Below are the code and all the weights of a small trained network. Each question names an input and a class and asks about switching units off, where a switched-off unit gives its printed mean instead of its output.

import numpy as np


def w(rows, s, z=0):
    codes = np.array(rows[::2]) - 128.0
    scale = np.full(codes.shape[1], s)
    scale[-1] = z or s
    return codes * scale


def norm(h):
    return h / np.sqrt((h * h).mean(-1, keepdims=True) + 1e-5)


def f(y):
    return np.maximum(y, 0)


def log_softmax(a):
    a = a - a.max(-1, keepdims=True)
    return a - np.log(np.exp(a).sum(-1, keepdims=True))


def net(x, mask):
    res = np.array(x, float).reshape(1, 4) / 4 @ E
    u = 0
    for l in range(4):
        y = f(norm(res) @ A[l][:, :-1].T + A[l][:, -1])
        res = res + np.where(mask[u : u + 4], y, B[l][:, -1]) @ B[l][:, :-1]
        u += 4
    return log_softmax(norm(res)[-1] @ U[:, :-1].T + U[:, -1])


A, B = {}, {}
E = w([
[69,247,45,129,184,171,96,196],'x0',
[114,95,178,187,128,32,108,225],'x1',
[132,144,168,89,15,124,2,34],'x2',
[25,32,140,85,77,174,135,57],'x3',
],0.0099)
A[0] = w([
[56,127,126,119,145,181,153,107,2],'L0N0',
[19,78,64,174,56,181,146,94,106],'L0N1',
[148,100,80,132,179,153,255,162,59],'L0N2',
[101,124,102,154,130,236,68,67,177],'L0N3',
],0.0082,0.0017)
B[0] = w([
[94,132,181,53,57,132,183,155,183],'L0N0',
[36,98,74,130,46,111,187,166,245],'L0N1',
[248,157,127,102,158,156,165,121,253],'L0N2',
[87,163,80,61,124,144,111,89,252],'L0N3',
],0.012,0.0053)
A[1] = w([
[113,236,111,166,90,29,1,153,2],'L1N0',
[89,222,70,165,184,137,170,101,63],'L1N1',
[74,139,89,201,186,120,138,128,171],'L1N2',
[216,181,91,134,115,133,79,139,141],'L1N3',
],0.0067,0.0034)
B[1] = w([
[156,157,110,98,56,152,79,248,242],'L1N0',
[94,46,164,181,99,74,169,126,206],'L1N1',
[132,164,106,77,149,123,151,99,175],'L1N2',
[88,67,141,160,157,172,102,172,255],'L1N3',
],0.013,0.0039)
A[2] = w([
[182,187,144,168,96,43,116,255,229],'L2N0',
[221,83,186,179,116,14,56,99,1],'L2N1',
[84,54,117,206,121,34,165,134,174],'L2N2',
[141,179,150,131,87,170,18,173,74],'L2N3',
],0.009,0.0027)
B[2] = w([
[35,255,114,153,156,129,128,166,255],'L2N0',
[70,177,187,223,163,235,131,140,176],'L2N1',
[188,53,253,43,147,39,81,71,175],'L2N2',
[181,159,39,181,25,72,163,103,196],'L2N3',
],0.0096,0.0093)
A[3] = w([
[124,156,125,117,90,73,23,98,198],'L3N0',
[161,177,68,145,200,91,121,186,2],'L3N1',
[73,159,55,95,104,178,61,6,49],'L3N2',
[130,175,163,155,118,122,108,58,156],'L3N3',
],0.011,0.0037)
B[3] = w([
[185,91,98,183,71,72,176,129,230],'L3N0',
[74,100,184,58,154,42,108,142,224],'L3N1',
[132,110,96,147,193,177,84,76,253],'L3N2',
[171,104,138,181,138,111,7,154,169],'L3N3',
],0.014,0.0075)
U = w([
[173,90,66,163,100,160,53,49,117],'0',
[26,131,56,61,97,209,161,88,137],'1',
[150,127,222,198,173,134,89,126,109],'2',
[136,174,94,191,53,84,90,219,146],'3',
[112,49,175,93,59,56,139,104,148],'4',
[144,128,127,112,124,171,112,158,2],'5',
[112,174,151,106,252,86,175,189,144],'6',
[250,104,138,80,146,174,186,108,141],'7',
],0.019,0.0096)

Each question gives the input, the list of numbers given to net, and the class t.
The units are the neurons (one row each of A and B). Each row of codes is followed by its name. A weight is (code - 128) times the scale printed after its matrix; where a second scale follows, it is the last column's (A, B and U).
mask holds one flag per neuron, layer by layer. A switched-off neuron (its flag False) gives its mean, the last column of its row in B, instead of its output. The means were averaged over made-up inputs and are rounded, as every weight is.
A unit's drop is (log p(t) with every unit on - log p(t) with that unit switched off) / (log p(t) with every unit on - log p(t) with every unit switched off).
The circuit of an input: a set's keep is (log p(t) with only the set's units on - log p(t) with every unit switched off) / (log p(t) with every unit on - log p(t) with every unit switched off). Starting from the 12 units with the biggest drops (on a tie, the unit counted first), units are removed one at a time, each time the one whose removal leaves the highest keep (on an exact tie, the one counted first), for as long as the keep stays at least 0.8.
circuit, biggest first: the units of the circuit, biggest drop first
most important unit: the unit with the biggest drop
top k neurons: the k neurons with the biggest drops, biggest first
k most important neurons of layer l: the k neurons of layer l with the biggest drops, biggest first
drop of u: that unit's drop, to one decimal
input [-6,-4,3,8], class 1: most important unit	L0N1
input [7,-8,5,-6], class 0: top 2 neurons	[L3N2; L0N3]
input [-6,8,-2,-6], class 2: circuit, biggest first	[L2N1; L2N2]
input [0,2,8,1], class 0: top 3 neurons	[L3N2; L0N3; L2N0]
input [-1,-6,-3,-4], class 7: top 3 neurons	[L2N0; L1N0; L0N2]
input [-4,-1,6,-4], class 3: top 2 neurons	[L1N0; L0N2]
input [-3,-7,8,4], class 0: top 2 neurons	[L3N2; L3N3]
input [-6,4,2,-5], class 2: top 3 neurons	[L2N1; L0N3; L2N2]
input [8,8,-2,1], class 6: top 2 neurons	[L3N1; L1N2]
input [4,5,-2,8], class 4: top 2 neurons	[L2N2; L2N0]
input [1,0,7,6], class 0: 3 most important neurons of layer 3	[L3N2; L3N0; L3N1]
input [-8,5,3,0], class 2: top 2 neurons	[L2N1; L0N1]
input [-8,-4,2,2], class 0: 2 most important neurons of layer 3	[L3N1; L3N2]
input [-4,-4,-8,4], class 7: circuit, biggest first	[L0N2]
input [-4,-8,2,-8], class 0: drop of L0N2	0.2
input [-8,-1,-8,-2], class 7: drop of L2N0	0.4
input [-6,-3,6,4], class 0: drop of L3N2	0.3
input [-2,-5,4,1], class 0: drop of L3N2	0.2
